Below are the code and all the weights of a small trained network. Each question names an input and a class and asks about switching units off, where a switched-off unit gives its printed mean instead of its output.

import numpy as np


def w(rows, s, z=0):
    codes = np.array(rows[::2]) - 128.0
    scale = np.full(codes.shape[1], s)
    scale[-1] = z or s
    return codes * scale


def norm(h):
    return h / np.sqrt((h * h).mean(-1, keepdims=True) + 1e-5)


def f(y):
    return np.maximum(y, 0)


def log_softmax(a):
    a = a - a.max(-1, keepdims=True)
    return a - np.log(np.exp(a).sum(-1, keepdims=True))


def net(x, mask):
    res = np.array(x, float).reshape(1, 7) / 4 @ E
    u = 0
    for l in range(2):
        y = f(norm(res) @ A[l][:, :-1].T + A[l][:, -1])
        res = res + np.where(mask[u : u + 8], y, B[l][:, -1]) @ B[l][:, :-1]
        u += 8
    return log_softmax(norm(res)[-1] @ U[:, :-1].T + U[:, -1])


A, B = {}, {}
E = w([
[126,127,127],'x0',
[132,95,199],'x1',
[129,129,127],'x2',
[127,130,128],'x3',
[127,126,128],'x4',
[114,29,59],'x5',
[253,131,102],'x6',
],0.0055)
A[0] = w([
[161,66,245,161],'0.n1',
[113,214,61,46],'0.n2',
[11,203,174,4],'0.n3',
[160,148,139,144],'0.n4',
[149,111,186,109],'0.n5',
[142,199,53,116],'0.n6',
[171,178,143,187],'0.n7',
[150,254,170,83],'0.n8',
],0.01,0.0037)
B[0] = w([
[146,236,2,255],'0.n1',
[140,206,44,173],'0.n2',
[64,36,133,227],'0.n3',
[103,55,218,168],'0.n4',
[52,198,119,171],'0.n5',
[119,209,123,195],'0.n6',
[161,124,225,206],'0.n7',
[185,124,206,225],'0.n8',
],0.0083,0.0045)
A[1] = w([
[170,138,116,126],'1.n1',
[168,134,126,103],'1.n2',
[150,48,87,3],'1.n3',
[251,89,157,106],'1.n4',
[220,117,147,101],'1.n5',
[108,122,83,168],'1.n6',
[132,189,87,157],'1.n7',
[149,82,49,78],'1.n8',
],0.015,0.0042)
B[1] = w([
[67,118,80,189],'1.n1',
[70,23,70,170],'1.n2',
[164,112,254,186],'1.n3',
[90,116,138,241],'1.n4',
[106,38,38,218],'1.n5',
[168,123,125,255],'1.n6',
[106,189,124,254],'1.n7',
[183,188,231,254],'1.n8',
],0.0097,0.005)
U = w([
[212,99,200,150],'0',
[103,5,30,224],'1',
[141,213,26,2],'2',
],0.012,0.0026)

Each question gives the input, the list of numbers given to net, and the class t.
The units are the neurons (one row each of A and B). Each row of codes is followed by its name. A weight is (code - 128) times the scale printed after its matrix; where a second scale follows, it is the last column's (A, B and U).
mask holds one flag per neuron, layer by layer. A switched-off neuron (its flag False) gives its mean, the last column of its row in B, instead of its output. The means were averaged over made-up inputs and are rounded, as every weight is.
A unit's drop is (log p(t) with every unit on - log p(t) with that unit switched off) / (log p(t) with every unit on - log p(t) with every unit switched off).
The circuit of an input: a set's keep is (log p(t) with only the set's units on - log p(t) with every unit switched off) / (log p(t) with every unit on - log p(t) with every unit switched off). Starting from the 12 units with the biggest drops (on a tie, the unit counted first), units are removed one at a time, each time the one whose removal leaves the highest keep (on an exact tie, the one counted first), for as long as the keep stays at least 0.8.
circuit, biggest first: the units of the circuit, biggest drop first
unit that matters most: the unit with the biggest drop
k most important neurons: the k neurons with the biggest drops, biggest first
top k neurons in layer l: the k neurons of layer l with the biggest drops, biggest first
drop of u: that unit's drop, to one decimal
input [2,-5,1,-2,7,-7,-5], class 0: circuit, biggest first => (0.n8)
input [-2,-2,-5,7,4,7,-7], class 0: 4 most important neurons => (1.n5, 0.n5, 0.n6, 1.n3)
input [-2,8,2,3,-4,2,6], class 2: 4 most important neurons => (0.n1, 0.n5, 0.n8, 1.n7)
input [0,-7,7,5,6,7,2], class 0: 2 most important neurons => (0.n1, 1.n8)
input [5,5,-1,7,4,-5,6], class 1: top 2 neurons in layer 1 => (1.n5, 1.n8)
input [7,6,1,-7,-7,-2,-8], class 1: circuit, biggest first => (0.n3, 1.n8)
input [-3,2,2,0,-1,8,4], class 0: top 2 neurons in layer 1 => (1.n8, 1.n3)
input [-1,6,-3,0,-5,5,8], class 1: 2 most important neurons => (1.n5, 0.n3)
input [-4,7,7,4,3,6,6], class 2: 2 most important neurons => (0.n1, 0.n3)
input [8,8,-2,-1,-4,-6,4], class 2: 2 most important neurons => (0.n1, 0.n5)
input [4,5,-7,-1,-6,-1,-4], class 2: 2 most important neurons => (0.n1, 1.n5)
input [-4,3,6,-8,-8,-4,7], class 1: 2 most important neurons => (1.n5, 1.n8)
input [7,2,7,6,3,6,-5], class 0: 2 most important neurons => (1.n5, 0.n5)
input [7,-1,8,-4,1,-1,-2], class 1: unit that matters most => 0.n3
input [6,6,-4,-2,7,-4,3], class 2: 3 most important neurons => (0.n1, 0.n5, 1.n8)
input [-5,7,1,3,2,7,-1], class 0: top 2 neurons in layer 0 => (0.n6, 0.n2)
input [6,5,-4,3,5,-6,-8], class 1: top 3 neurons in layer 1 => (1.n8, 1.n3, 1.n7)
input [6,7,0,3,8,-2,-5], class 2: 2 most important neurons => (0.n1, 1.n5)
input [1,8,8,-1,3,-2,-2], class 2: drop of 0.n1 => 0.5
input [-2,7,6,4,-8,-2,7], class 1: unit that matters most => 1.n5
input [1,8,-1,-8,-3,-3,2], class 2: drop of 0.n1 => 1.2
input [-6,5,-4,-1,-5,-5,-8], class 1: drop of 1.n5 => -0.2
